Below is a small trained network, with its code and all its weights. Each question gives an input and a class and asks what happens when units are switched off, that is, made to give their printed mean instead of their output.

import numpy as np


def w(rows, s, z=0):
    codes = np.array(rows[::2]) - 128.0
    scale = np.full(codes.shape[1], s)
    scale[-1] = z or s
    return codes * scale


def norm(h):
    return h / np.sqrt((h * h).mean(-1, keepdims=True) + 1e-5)


def f(y):
    return np.maximum(y, 0)


def log_softmax(a):
    a = a - a.max(-1, keepdims=True)
    return a - np.log(np.exp(a).sum(-1, keepdims=True))


def net(x, mask):
    res = np.array(x, float).reshape(1, 8) / 4 @ E
    u = 0
    for l in range(3):
        y = f(norm(res) @ A[l][:, :-1].T + A[l][:, -1])
        res = res + np.where(mask[u : u + 13], y, B[l][:, -1]) @ B[l][:, :-1]
        u += 13
    return log_softmax(norm(res)[-1] @ U[:, :-1].T + U[:, -1])


A, B = {}, {}
E = w([
[136,127,155,1,31],'x0',
[174,148,89,143,128],'x1',
[167,10,97,144,116],'x2',
[125,124,130,127,128],'x3',
[84,142,139,253,5],'x4',
[130,123,126,129,128],'x5',
[125,127,131,127,129],'x6',
[58,88,15,138,109],'x7',
],0.004)
A[0] = w([
[2,68,166,137,179,113],'L0N1',
[73,65,163,15,113,170],'L0N2',
[171,49,102,84,157,82],'L0N3',
[170,85,118,22,181,104],'L0N4',
[69,82,230,91,108,68],'L0N5',
[116,105,148,86,95,49],'L0N6',
[126,145,155,208,40,254],'L0N7',
[59,90,214,164,195,117],'L0N8',
[104,92,33,111,133,163],'L0N9',
[122,92,106,103,161,56],'L0N10',
[196,174,82,155,136,50],'L0N11',
[162,146,113,138,142,132],'L0N12',
[117,210,118,60,203,117],'L0N13',
],0.0062,0.005)
B[0] = w([
[249,163,35,88,130,160],'L0N1',
[190,132,73,175,174,207],'L0N2',
[1,170,182,130,140,161],'L0N3',
[102,85,179,149,119,191],'L0N4',
[191,204,61,160,135,148],'L0N5',
[170,208,78,69,112,133],'L0N6',
[61,91,170,58,242,255],'L0N7',
[215,182,78,157,154,161],'L0N8',
[118,113,124,71,189,193],'L0N9',
[87,166,189,137,66,135],'L0N10',
[153,141,111,30,108,133],'L0N11',
[188,176,136,117,173,144],'L0N12',
[21,53,175,130,158,185],'L0N13',
],0.0053,0.0061)
A[1] = w([
[26,114,48,176,76,208],'L1N1',
[76,112,178,201,57,38],'L1N2',
[181,176,142,101,132,207],'L1N3',
[211,115,229,166,107,131],'L1N4',
[104,60,133,128,182,156],'L1N5',
[75,114,152,111,202,244],'L1N6',
[181,137,119,27,3,101],'L1N7',
[249,24,129,166,125,141],'L1N8',
[158,135,139,189,32,104],'L1N9',
[82,140,59,186,80,96],'L1N10',
[164,135,230,180,134,5],'L1N11',
[153,144,219,189,78,174],'L1N12',
[143,9,66,144,115,86],'L1N13',
],0.0075,0.0026)
B[1] = w([
[191,157,151,36,198,165],'L1N1',
[108,2,234,87,213,133],'L1N2',
[112,144,62,127,89,156],'L1N3',
[72,180,38,74,187,155],'L1N4',
[168,179,157,159,118,208],'L1N5',
[144,185,140,161,67,254],'L1N6',
[235,120,117,237,127,144],'L1N7',
[25,164,109,129,101,161],'L1N8',
[194,75,143,183,171,128],'L1N9',
[168,157,102,98,148,135],'L1N10',
[157,171,31,71,150,150],'L1N11',
[156,47,96,40,205,145],'L1N12',
[65,180,123,115,120,166],'L1N13',
],0.0069,0.0093)
A[2] = w([
[159,210,111,175,128,139],'L2N1',
[177,80,123,84,130,148],'L2N2',
[161,155,128,110,231,111],'L2N3',
[129,101,97,254,183,57],'L2N4',
[133,114,201,201,66,86],'L2N5',
[138,119,213,189,102,139],'L2N6',
[158,55,199,189,50,2],'L2N7',
[145,47,167,119,197,141],'L2N8',
[115,136,73,157,141,151],'L2N9',
[174,145,118,98,24,141],'L2N10',
[151,147,59,125,123,171],'L2N11',
[137,92,189,75,105,163],'L2N12',
[134,181,178,127,121,184],'L2N13',
],0.008,0.0044)
B[2] = w([
[80,75,126,116,52,244],'L2N1',
[172,100,171,142,213,140],'L2N2',
[177,16,110,101,134,254],'L2N3',
[192,196,194,181,139,152],'L2N4',
[155,96,157,111,91,133],'L2N5',
[127,48,80,86,136,145],'L2N6',
[94,54,112,173,133,128],'L2N7',
[83,20,249,144,198,135],'L2N8',
[95,141,189,119,85,173],'L2N9',
[178,224,167,255,154,155],'L2N10',
[171,161,155,135,42,197],'L2N11',
[142,79,213,206,143,145],'L2N12',
[69,71,101,180,49,230],'L2N13',
],0.0061,0.0071)
U = w([
[178,142,87,38,185,204],'0',
[101,29,237,129,194,81],'1',
[139,168,96,144,61,197],'2',
[123,151,140,140,78,204],'3',
[226,234,157,236,137,56],'4',
[104,135,133,130,78,129],'5',
[116,134,135,129,82,114],'6',
[10,206,155,118,114,3],'7',
],0.011,0.005)

Each question gives the input, the list of numbers given to net, and the class t.
The units are the neurons (one row each of A and B). Each row of codes is followed by its name. A weight is (code - 128) times the scale printed after its matrix; where a second scale follows, it is the last column's (A, B and U).
mask holds one flag per neuron, layer by layer. A switched-off neuron (its flag False) gives its mean, the last column of its row in B, instead of its output. The means were averaged over made-up inputs and are rounded, as every weight is.
A unit's drop is (log p(t) with every unit on - log p(t) with that unit switched off) / (log p(t) with every unit on - log p(t) with every unit switched off).
The circuit of an input: a set's keep is (log p(t) with only the set's units on - log p(t) with every unit switched off) / (log p(t) with every unit on - log p(t) with every unit switched off). Starting from the 12 units with the biggest drops (on a tie, the unit counted first), units are removed one at a time, each time the one whose removal leaves the highest keep (on an exact tie, the one counted first), for as long as the keep stays at least 0.8.
circuit, biggest first: the units of the circuit, biggest drop first
k most important neurons: the k neurons with the biggest drops, biggest first
k most important neurons of layer l: the k neurons of layer l with the biggest drops, biggest first
input [4,3,-6,-5,8,-1,1,-3], class 1: circuit, biggest first	L1N2, L1N12
input [6,3,8,6,-1,-7,-1,8], class 0: circuit, biggest first	L1N1, L2N13
input [-1,4,8,-7,5,-6,-7,-7], class 7: circuit, biggest first	L1N8, L1N4
input [-1,4,-2,-8,8,-1,3,-3], class 1: circuit, biggest first	L1N2
input [8,-7,6,1,5,-6,6,-5], class 4: circuit, biggest first	L1N7, L2N10
input [-2,5,8,0,0,-7,5,2], class 7: circuit, biggest first	L1N13, L1N8
input [-1,0,-3,7,8,3,-5,8], class 0: circuit, biggest first	L1N1, L1N10
input [6,-3,5,5,4,-4,-5,-3], class 4: 3 most important neurons of layer 0	L0N6, L0N4, L0N13
input [2,2,-8,-8,-5,-3,6,1], class 5: 2 most important neurons	L0N7, L0N13
input [-2,-5,8,2,-6,-2,8,-6], class 6: 2 most important neurons of layer 1	L1N8, L1N1
input [-2,4,-3,-6,-6,7,-4,-4], class 3: 3 most important neurons	L0N7, L1N6, L1N1
input [-8,-2,4,-4,-6,1,2,-6], class 4: 2 most important neurons of layer 0	L0N7, L0N8
input [8,-7,-6,-8,8,5,7,-5], class 1: circuit, biggest first	L1N12, L1N2, L2N12
input [-7,-4,5,-3,-2,5,-2,3], class 4: circuit, biggest first	L2N4
input [-5,6,5,4,-7,-7,-8,-6], class 6: 3 most important neurons	L0N7, L1N1, L1N8
input [5,2,8,1,-4,5,5,7], class 7: 2 most important neurons	L1N13, L0N7
input [-3,-8,-8,-5,-7,6,-3,2], class 2: 2 most important neurons of layer 2	L2N13, L2N1
input [-3,0,7,6,3,-7,-1,-7], class 0: circuit, biggest first	L1N4, L1N11
input [-7,4,3,-4,0,-1,5,6], class 4: 3 most important neurons of layer 2	L2N4, L2N13, L2N11
input [5,5,-5,4,5,4,-2,-7], class 0: 2 most important neurons	L1N12, L1N4
input [-1,-7,-1,3,-5,7,1,6], class 2: circuit, biggest first	L0N7
input [-8,-7,5,4,-4,-7,-1,7], class 4: 2 most important neurons	L2N4, L0N8
input [-6,-6,4,-6,8,-6,-2,2], class 1: 2 most important neurons	L1N1, L0N2
input [5,6,-7,-7,-8,4,-3,-6], class 1: circuit, biggest first	L0N13, L2N12
input [8,3,-7,5,-8,0,6,-6], class 1: 3 most important neurons of layer 2	L2N12, L2N11, L2N2
input [-5,-8,-7,-5,-6,-6,7,5], class 2: 2 most important neurons	L0N7, L0N1
input [2,-4,-2,-3,0,5,-6,8], class 0: circuit, biggest first	L1N1
input [7,0,-1,-1,-4,4,-4,1], class 4: 2 most important neurons	L0N7, L2N10
input [-5,-5,-1,-3,4,-6,1,7], class 0: 2 most important neurons	L1N1, L0N1
